Here is a tiny trained network, its code and every weight. The questions are about switching its units off for an input and a target symbol, where a switched-off unit gives its printed mean instead of its output.

import numpy as np


def w(rows, s, z=0):
    codes = np.array(rows[::2]) - 128.0
    scale = np.full(codes.shape[1], s)
    scale[-1] = z or s
    return codes * scale


def f(y):
    return y / 2 * (1 + np.tanh(0.7978845608 * (y + 0.044715 * y**3)))


def softmax(a):
    e = np.exp(a - a.max(-1, keepdims=True))
    return e / e.sum(-1, keepdims=True)


def log_softmax(a):
    a = a - a.max(-1, keepdims=True)
    return a - np.log(np.exp(a).sum(-1, keepdims=True))


def net(x, mask):
    ids = ['αβγδζημτψω'.index(c) for c in x.split()]
    T = len(ids)
    res = E[ids] + P[:T]
    u = 0
    for l in range(2):
        q, k, v = (res @ M[l].T for M in (Q, K, V))
        z = softmax(np.where(np.tri(T) > 0, q @ k.T / 2**0.5, -1e9)) @ v
        res = res + np.where(mask[u], z, O[l][:, -1]) @ O[l][:, :-1]
        u += 1
        y = f(res @ A[l][:, :-1].T + A[l][:, -1])
        res = res + np.where(mask[u : u + 8], y, B[l][:, -1]) @ B[l][:, :-1]
        u += 8
    return log_softmax(res[-1] @ U[:, :-1].T + U[:, -1])


Q, K, V, O, A, B = {}, {}, {}, {}, {}, {}
E = w([
[115,116,105,31],'α',
[84,157,195,138],'β',
[87,230,129,38],'γ',
[79,140,175,116],'δ',
[53,84,160,104],'ζ',
[151,155,107,248],'η',
[84,49,124,121],'μ',
[80,149,154,130],'τ',
[174,109,53,113],'ψ',
[176,214,101,148],'ω',
],0.012)
P = w([
[2,74,111,148],'0',
[40,115,105,125],'1',
[63,135,94,116],'2',
[80,145,87,88],'3',
[101,173,85,73],'4',
[119,181,73,57],'5',
[138,188,71,44],'6',
],0.0052)
Q[0] = w([
[98,174,84,83],'0.h0',
[55,10,197,122],'0.h0',
],0.012)
K[0] = w([
[158,210,39,205],'0.h0',
[112,148,133,3],'0.h0',
],0.012)
V[0] = w([
[154,208,47,32],'0.h0',
[175,114,128,255],'0.h0',
],0.0083)
O[0] = w([
[133,249,58,92,151],'0.h0',
[254,82,214,149,2],'0.h0',
],0.0063,0.0039)
A[0] = w([
[212,113,133,189,106],'0.n0',
[167,226,35,209,219],'0.n1',
[72,104,159,183,253],'0.n2',
[128,137,23,161,179],'0.n3',
[222,123,153,184,66],'0.n4',
[60,185,168,197,196],'0.n5',
[133,3,41,74,214],'0.n6',
[10,168,107,26,163],'0.n7',
],0.0062,0.005)
B[0] = w([
[77,172,170,145,120],'0.n0',
[139,221,102,209,161],'0.n1',
[2,90,141,176,182],'0.n2',
[143,163,42,188,161],'0.n3',
[83,205,148,98,120],'0.n4',
[13,150,193,181,165],'0.n5',
[116,5,61,123,185],'0.n6',
[41,153,122,52,246],'0.n7',
],0.0063,0.011)
Q[1] = w([
[6,148,68,101],'1.h0',
[113,121,137,101],'1.h0',
],0.013)
K[1] = w([
[254,207,58,22],'1.h0',
[91,130,155,1],'1.h0',
],0.0053)
V[1] = w([
[182,152,44,207],'1.h0',
[159,11,1,79],'1.h0',
],0.007)
O[1] = w([
[51,144,56,231,139],'1.h0',
[153,89,1,118,254],'1.h0',
],0.0095,0.0057)
A[1] = w([
[70,120,98,40,130],'1.n0',
[255,137,60,217,254],'1.n1',
[80,123,90,7,176],'1.n2',
[16,121,72,95,173],'1.n3',
[112,56,54,195,100],'1.n4',
[120,193,213,102,112],'1.n5',
[137,202,240,88,110],'1.n6',
[163,16,194,67,225],'1.n7',
],0.007,0.004)
B[1] = w([
[202,139,168,157,202],'1.n0',
[99,107,231,167,157],'1.n1',
[206,133,151,141,214],'1.n2',
[191,167,125,195,252],'1.n3',
[81,148,65,65,188],'1.n4',
[108,173,118,91,146],'1.n5',
[82,169,84,59,148],'1.n6',
[78,2,99,128,157],'1.n7',
],0.0086,0.023)
U = w([
[243,155,157,169,184],'α',
[35,113,124,56,127],'β',
[138,212,167,84,80],'γ',
[113,116,122,53,107],'δ',
[166,36,208,176,195],'ζ',
[101,136,138,117,115],'η',
[136,57,52,30,3],'μ',
[99,134,147,113,138],'τ',
[90,138,34,164,148],'ψ',
[61,152,213,255,82],'ω',
],0.006,0.0046)

Each question gives the input, a string of symbols that net reads in full, and the target symbol t.
The units are the heads (2 rows each of Q, K, V and O) and the neurons (one row each of A and B). Each row of codes is followed by its name. A weight is (code - 128) times the scale printed after its matrix; where a second scale follows, it is the last column's (O, A, B and U).
mask holds one flag per unit, layer by layer, with each layer's heads first. A switched-off unit (its flag False) gives its mean, the last column of its rows in O or B, instead of its output. The means were averaged over made-up inputs and are rounded, as every weight is.
A unit's drop is (log p(t) with every unit on - log p(t) with that unit switched off) / (log p(t) with every unit on - log p(t) with every unit switched off).
The circuit of an input: a set's keep is (log p(t) with only the set's units on - log p(t) with every unit switched off) / (log p(t) with every unit on - log p(t) with every unit switched off). Starting from the 12 units with the biggest drops (on a tie, the unit counted first), units are removed one at a time, each time the one whose removal leaves the highest keep (on an exact tie, the one counted first), for as long as the keep stays at least 0.8.
circuit, biggest first: the units of the circuit, biggest drop first
most important unit: the unit with the biggest drop
k most important neurons: the k neurons with the biggest drops, biggest first
top k neurons in layer l: the k neurons of layer l with the biggest drops, biggest first
drop when u is switched off: that unit's drop, to one decimal
input ζ ζ α β, target α: top 2 neurons in layer 1 -> (1.n4; 1.n7)
input μ ζ ω δ, target ω: circuit, biggest first -> (1.h0; 0.n1; 0.n6)
input μ ω ζ β μ, target ω: circuit, biggest first -> (1.h0; 0.n1; 0.n6)
input β ζ β ψ μ, target ψ: top 2 neurons in layer 1 -> (1.n4; 1.n3)
input α ψ ψ ζ ω ζ τ, target ω: circuit, biggest first -> (1.h0; 0.n1; 0.h0)
input β ζ β γ, target γ: top 2 neurons in layer 0 -> (0.n6; 0.n7)
input τ μ α ζ ψ η ω, target γ: circuit, biggest first -> (1.h0; 1.n3; 0.n6; 1.n7)
input ζ ω μ, target ω: circuit, biggest first -> (1.h0; 0.n1; 0.h0)
input α ζ ω ζ ψ δ, target ψ: most important neuron -> (0.n5)
input ψ η ψ ψ ζ ψ, target ζ: top 3 neurons in layer 0 -> (0.n7; 0.n2; 0.n5)
input η η β, target β: 2 most important neurons -> (1.n3; 1.n6)
input γ β μ, target γ: 2 most important neurons -> (0.n7; 0.n5)
input α ζ β ζ μ ζ ζ, target α: 2 most important neurons -> (1.n2; 1.n0)
input ψ α ζ τ, target α: top 2 neurons in layer 1 -> (1.n4; 1.n7)
input ζ ζ ζ ζ, target ζ: 2 most important neurons -> (1.n7; 1.n4)
input γ ζ τ ζ η α, target μ: top 4 neurons in layer 1 -> (1.n3; 1.n7; 1.n1; 1.n0)
input ζ β ζ ζ ζ μ γ, target γ: 2 most important neurons -> (0.n6; 1.n6)
input ζ γ γ ζ μ β, target γ: top 2 neurons in layer 0 -> (0.n7; 0.n6)
input β μ μ γ μ α ζ, target α: most important unit -> 0.h0
input α β ζ α ζ ω η, target ω: most important unit -> 0.n1
input ζ γ γ β μ, target γ: 2 most important neurons -> (0.n7; 0.n6)
input ω ζ τ ζ δ, target ω: 3 most important neurons -> (1.n4; 0.n7; 0.n1)
input β ψ ω, target ω: 2 most important neurons -> (0.n1; 1.n1)
input δ β τ η ζ ζ α, target μ: 4 most important neurons -> (1.n3; 1.n7; 1.n1; 0.n2)
input β η τ, target β: top 2 neurons in layer 0 -> (0.n6; 0.n3)
input ζ ζ β, target β: drop when 1.n7 is switched off -> 0.1
input ζ ζ ζ ψ ψ, target ψ: most important unit -> 1.h0
input β β η ψ ω, target γ: drop when 0.h0 is switched off -> 1.8
input β ζ ψ τ ω β, target ω: drop when 1.h0 is switched off -> 0.8
